Below are the code and all the weights of a small trained network. Each question names an input and a class and asks about switching units off, where a switched-off unit gives its printed mean instead of its output.

import numpy as np


def w(rows, s, z=0):
    codes = np.array(rows[::2]) - 128.0
    scale = np.full(codes.shape[1], s)
    scale[-1] = z or s
    return codes * scale


def f(y):
    return np.maximum(y, 0)


def log_softmax(a):
    a = a - a.max(-1, keepdims=True)
    return a - np.log(np.exp(a).sum(-1, keepdims=True))


def net(x, mask):
    res = np.array(x, float).reshape(1, 2) / 4 @ E
    y = f(res @ A[0][:, :-1].T + A[0][:, -1])
    res = res + np.where(mask, y, B[0][:, -1]) @ B[0][:, :-1]
    return log_softmax(res[-1] @ U[:, :-1].T + U[:, -1])


A, B = {}, {}
E = w([
[247,67,202,59,207,89,125],'x0',
[78,236,176,179,230,254,217],'x1',
],0.0098)
A[0] = w([
[139,101,119,133,92,112,121,250],'N1',
[130,82,112,115,24,47,87,79],'N2',
[110,164,72,141,85,81,132,115],'N3',
[93,172,64,105,122,151,149,90],'N4',
[164,54,60,105,35,107,110,110],'N5',
[201,54,170,100,141,81,104,95],'N6',
[74,90,103,176,3,128,93,106],'N7',
],0.013,0.011)
B[0] = w([
[61,251,87,11,117,206,67,239],'N1',
[122,125,194,186,142,134,130,251],'N2',
[173,119,97,127,144,97,121,185],'N3',
[185,95,163,96,138,203,115,182],'N4',
[91,121,144,186,139,140,154,249],'N5',
[201,83,101,111,128,139,151,243],'N6',
[204,74,118,94,139,119,163,235],'N7',
],0.025,0.013)
U = w([
[83,148,183,201,156,187,140,204],'0',
[201,71,94,64,113,123,137,125],'1',
[5,214,91,43,94,145,79,254],'2',
[98,126,119,166,104,89,130,22],'3',
[61,120,115,128,117,70,130,35],'4',
],0.014,0.0051)

Each question gives the input, the list of numbers given to net, and the class t.
The units are the neurons (one row each of A and B). Each row of codes is followed by its name. A weight is (code - 128) times the scale printed after its matrix; where a second scale follows, it is the last column's (A, B and U).
mask holds one flag per neuron, in row order. A switched-off neuron (its flag False) gives its mean, the last column of its row in B, instead of its output. The means were averaged over made-up inputs and are rounded, as every weight is.
A unit's drop is (log p(t) with every unit on - log p(t) with that unit switched off) / (log p(t) with every unit on - log p(t) with every unit switched off).
The circuit of an input: a set's keep is (log p(t) with only the set's units on - log p(t) with every unit switched off) / (log p(t) with every unit on - log p(t) with every unit switched off). Starting from all 7 units, units are removed one at a time, each time the one whose removal leaves the highest keep (on an exact tie, the one counted first), for as long as the keep stays at least 0.8.
units of the circuit, in order: the units of the circuit, biggest drop first
top k neurons: the k neurons with the biggest drops, biggest first
drop of u: that unit's drop, to one decimal
input [3,1], class 2: units of the circuit, in order : N7; N2
input [-1,-3], class 2: units of the circuit, in order : N1
input [3,-4], class 0: top 3 neurons : N2; N5; N7
input [-5,3], class 1: top 2 neurons : N1; N2
input [-4,3], class 1: top 4 neurons : N1; N2; N5; N4
input [-8,-8], class 0: top 3 neurons : N2; N5; N6
input [-3,-2], class 2: top 2 neurons : N6; N1
input [6,-7], class 0: top 3 neurons : N2; N5; N7
input [-7,-8], class 0: top 3 neurons : N2; N5; N6
input [-4,2], class 1: top 2 neurons : N1; N2
input [3,-3], class 2: drop of N1 : 0.7
input [2,0], class 2: drop of N4 : 0.0
input [-3,-6], class 0: drop of N5 : 1.0
input [-7,-1], class 1: units of the circuit, in order : N7
input [-2,-7], class 0: drop of N5 : 1.1
